Small tables with named rows and columns. After each table, cells are looked up by row and column.

Table difevo
|  | migezo | leg | dez | botid |
|---|---|---|---|---|
| mevori | -51 | 15 | -18 | 45 |
| kuz | 10 | 17 | 38 | 80 |
| voku | -50 | 15 | -17 | 46 |
| tivul | -49 | 16 | -22 | 44 |

What is the botid of mevori in difevo? 45
What is the botid of tivul in difevo? 44
What is the migezo of kuz in difevo? 10
What is the dez of tivul in difevo? -22
What is the leg of kuz in difevo? 17
What is the dez of voku in difevo? -17
What is the migezo of voku in difevo? -50
What is the dez of kuz in difevo? 38
What is the botid of kuz in difevo? 80
What is the migezo of mevori in difevo? -51
What is the migezo of tivul in difevo? -49

bavoz:
	paf	suma	ramol	loke	kupegon
tigi	1.894	3.375	5.105	8.278	7.364
lamoni	7.668	5.499	8.786	6.663	1.422
dup	2.285	0.895	1.917	3.428	0.332

What is the loke of tigi in bavoz?
8.278
What is the ramol of tigi in bavoz?
5.105
What is the ramol of dup in bavoz?
1.917
What is the paf of lamoni in bavoz?
7.668
What is the paf of tigi in bavoz?
1.894
What is the loke of dup in bavoz?
3.428
What is the kupegon of lamoni in bavoz?
1.422
What is the kupegon of tigi in bavoz?
7.364
What is the ramol of lamoni in bavoz?
8.786
What is the suma of tigi in bavoz?
3.375
What is the kupegon of dup in bavoz?
0.332
What is the suma of lamoni in bavoz?
5.499
What is the suma of dup in bavoz?
0.895
What is the loke of lamoni in bavoz?
6.663
What is the paf of dup in bavoz?
2.285
Row with the largest ramol: lamoni

boburer:
cols = kug, nef, suzam, gulafa, nudo
dusu: [506, 208, 730, 701, 688]
tatugem: [522, 388, 306, 605, 711]
kadi: [509, 504, 584, 595, 507]
fetepe: [394, 667, 427, 803, 446]
pir: [426, 561, 595, 481, 556]
bot: [568, 262, 643, 612, 758]
kan: [592, 346, 692, 694, 509]

What is the kug of kan in boburer? 592
What is the suzam of dusu in boburer? 730
What is the suzam of bot in boburer? 643
What is the kug of tatugem in boburer? 522
What is the nef of bot in boburer? 262
What is the nudo of kadi in boburer? 507
What is the suzam of pir in boburer? 595
What is the kug of bot in boburer? 568
What is the nef of fetepe in boburer? 667
What is the nef of kadi in boburer? 504
What is the nef of tatugem in boburer? 388
What is the gulafa of pir in boburer? 481

bot.csv
,mifoze,tezavig,vogeso
zop,3.9,2.5,3.9
noveku,4.2,2.5,-2.8
vokat,6.4,3.9,-8.6
duv,-1.0,2.1,0.9
vosibu,-0.3,7.4,2.2
sil,0.9,0.6,0.9
kubuvo,3.8,-9.7,-1.7

kubuvo, mifoze => 3.8
kubuvo, tezavig => -9.7
vokat, vogeso => -8.6
vokat, mifoze => 6.4
duv, vogeso => 0.9
vosibu, vogeso => 2.2
sil, vogeso => 0.9
zop, mifoze => 3.9
noveku, tezavig => 2.5

siz:
         refoses  nizoni  nedafof  volivez  divel  tegabed  bonisar  satobep
fub        16.43   43.14    16.04    31.58  36.36    16.71    14.55    38.30
saramos   -15.74   -3.50    36.76    44.82   5.01    29.46     1.46    17.29
linupak    84.27  -15.35    41.69    10.07  10.74     6.96    52.02   -23.50
sumodi     33.45    9.91    20.78    27.04  -1.53    32.82    20.65   -54.20
muril      34.79   11.24    21.36    25.67  -1.21    32.93    19.59   -52.25
bevabe     44.81   41.18    24.33    30.73  24.39    28.05    28.25    48.15
kag        61.66   -7.30    31.11    18.27  17.07    20.70    42.88     2.65
pip        29.82   24.88    25.23    29.70  35.98    33.61    38.48    32.50
bezo       13.27   27.03    17.33     9.58  23.99     4.35     7.43    30.66
fosebaf   -15.18   -2.71    36.81    42.38   6.96    28.72     1.30    15.44
dobelen    48.19    5.67    27.00    19.49  21.59    26.80    37.12    12.89
kide       59.96   67.34    10.99     8.01  49.28    31.38    42.19    29.17
genobet   -10.00   62.67     9.89    27.18  47.67    23.57    22.38    60.82
gek        51.64   56.44    24.23    34.70  38.75    26.14    27.61    84.74

fosebaf, nizoni -> -2.71
fosebaf, volivez -> 42.38
muril, divel -> -1.21
sumodi, bonisar -> 20.65
muril, bonisar -> 19.59
kag, refoses -> 61.66
genobet, nizoni -> 62.67
saramos, volivez -> 44.82
dobelen, divel -> 21.59
sumodi, nedafof -> 20.78
fosebaf, bonisar -> 1.30
gek, volivez -> 34.70
fosebaf, divel -> 6.96
saramos, nedafof -> 36.76

niv.tsv
	reze	petos	metop	tosi	movis	saziz	kalopa	tal
dad	4.79	5.38	4.05	3.10	5.78	5.49	3.08	3.99
bupon	6.90	5.89	8.96	4.67	5.14	4.45	2.10	2.94
fad	6.65	4.72	7.08	6.67	6.10	4.75	1.97	5.20
kur	6.31	5.06	5.28	5.44	5.91	3.34	5.30	3.35
dutiva	3.35	4.36	7.37	4.75	5.74	5.14	5.13	4.94
viz	5.80	7.28	5.20	6.01	3.20	6.39	5.56	6.32
lenev	6.36	5.85	5.64	3.19	2.68	2.55	2.97	5.08
tedape	2.34	5.50	4.44	6.27	5.93	2.89	2.65	5.20
vutegu	5.78	8.05	2.70	5.79	5.13	3.44	7.42	4.26
sipamun	3.62	2.33	5.45	3.46	2.15	5.88	3.63	4.23
lib	3.54	4.81	2.79	6.18	3.88	4.07	6.06	3.93
podanag	5.54	3.29	4.01	3.97	6.16	5.93	4.06	6.32
regoru	5.02	6.94	2.51	3.80	6.17	5.14	4.84	4.20

kalopa of podanag = 4.06
tosi of lib = 6.18
saziz of sipamun = 5.88
reze of vutegu = 5.78
tosi of fad = 6.67
petos of kur = 5.06
tal of dad = 3.99
tal of tedape = 5.20
petos of bupon = 5.89
saziz of bupon = 4.45
saziz of viz = 6.39
tosi of regoru = 3.80
saziz of fad = 4.75
metop of sipamun = 5.45
tal of viz = 6.32
kalopa of dad = 3.08
metop of regoru = 2.51

laf:
	mozas	zoku	fusalak
fev	174	133	174
benefab	173	114	95
gim	190	144	179
giz	196	86	141
zoz	94	114	116
pupimi	107	45	92
baki	151	230	146
vaf	75	56	124
vam	88	135	123

What is the zoku of pupimi in laf? 45
What is the mozas of vam in laf? 88
What is the mozas of gim in laf? 190
What is the zoku of vam in laf? 135
What is the zoku of vaf in laf? 56
What is the fusalak of zoz in laf? 116
What is the zoku of benefab in laf? 114
What is the fusalak of pupimi in laf? 92
What is the zoku of baki in laf? 230
What is the fusalak of gim in laf? 179
What is the fusalak of benefab in laf? 95
What is the mozas of pupimi in laf? 107

buzenob =
columns: rur, fima, fuzab, nimab, vug, gad
riva: [38.5, 16.5, 29.9, 65.7, 25.6, 63.8]
dod: [37.8, 26.0, 17.0, 54.0, 54.0, 79.9]
dakidev: [39.7, 36.4, 53.5, 41.6, 16.2, 16.5]
bopa: [39.8, 66.3, 52.1, 7.3, 51.9, 5.1]

fuzab of dakidev = 53.5
fima of bopa = 66.3
fima of dod = 26.0
rur of bopa = 39.8
nimab of bopa = 7.3
nimab of dod = 54.0
vug of bopa = 51.9
fima of riva = 16.5
fuzab of bopa = 52.1
nimab of dakidev = 41.6
gad of dod = 79.9
rur of dod = 37.8
gad of riva = 63.8
fuzab of riva = 29.9
fima of dakidev = 36.4
rur of dakidev = 39.7

puve.tsv
	nuripab	sose	mevurim	luma	bedetur	zapule	memur	raledo	ful
nukar	80.627	83.692	58.925	63.461	7.394	64.541	2.220	53.709	50.336
nos	59.168	54.884	65.001	68.377	54.178	70.006	69.895	60.718	59.857
tikuda	57.202	41.298	34.672	58.135	73.217	36.136	62.406	36.132	47.208
mimode	29.842	52.183	61.704	31.380	74.754	45.182	48.217	69.013	64.048
duz	80.312	51.105	57.780	60.772	33.434	76.864	45.416	53.276	45.453
rukenos	78.421	47.926	58.446	62.750	39.225	77.662	54.333	53.867	46.882
kob	54.589	41.396	41.186	41.500	79.596	37.331	39.056	47.322	50.977
lom	38.100	40.573	39.612	56.149	66.233	38.403	93.872	39.850	48.335
vis	46.143	60.190	68.081	63.124	59.204	63.225	68.761	66.117	65.886
kod	27.800	55.571	65.128	34.733	72.109	47.496	52.516	71.192	66.559
gufuz	81.413	58.886	57.581	59.619	25.155	74.069	32.076	53.192	45.650

What is the mevurim of nukar in puve? 58.925
What is the zapule of kob in puve? 37.331
What is the luma of lom in puve? 56.149
What is the raledo of vis in puve? 66.117
What is the sose of nos in puve? 54.884
What is the bedetur of lom in puve? 66.233
What is the sose of duz in puve? 51.105
What is the sose of kob in puve? 41.396
What is the luma of tikuda in puve? 58.135
What is the sose of kod in puve? 55.571
What is the mevurim of vis in puve? 68.081

kanebo =
|  | lazi | relo | rar | vepe | lan | togukaz | ger |
|---|---|---|---|---|---|---|---|
| peb | -2747 | -2280 | -3585 | -3804 | -4976 | -5986 | -5034 |
| palalak | -1726 | -2779 | -3568 | -4844 | -4590 | -5120 | -4977 |
| der | -2093 | -3507 | -3770 | -4668 | -3787 | -3844 | -5622 |
| lun | -3157 | -2784 | -2482 | -3246 | -2858 | -3253 | -2508 |
| fof | -2473 | -2619 | -3620 | -4296 | -4556 | -5147 | -8404 |
| dop | -3656 | -3298 | -2090 | -1028 | 202 | 597 | -1659 |
| vitobor | -2906 | -1972 | -848 | -913 | 97 | 1282 | 1044 |
| rafero | -1404 | -1997 | -1441 | -529 | -73 | 81 | -1657 |
| reka | -2432 | -1408 | 239 | 795 | 1410 | 2055 | 1890 |
| gis | -3845 | -1360 | -602 | 875 | 2671 | 3590 | 5763 |

gis, rar -> -602
lun, lan -> -2858
peb, relo -> -2280
dop, lazi -> -3656
rafero, lazi -> -1404
vitobor, ger -> 1044
fof, rar -> -3620
lun, relo -> -2784
peb, rar -> -3585
peb, ger -> -5034
der, lazi -> -2093
der, lan -> -3787
lun, togukaz -> -3253
gis, ger -> 5763
vitobor, rar -> -848
peb, lan -> -4976
peb, vepe -> -3804
Which row has the largest togukaz? gis

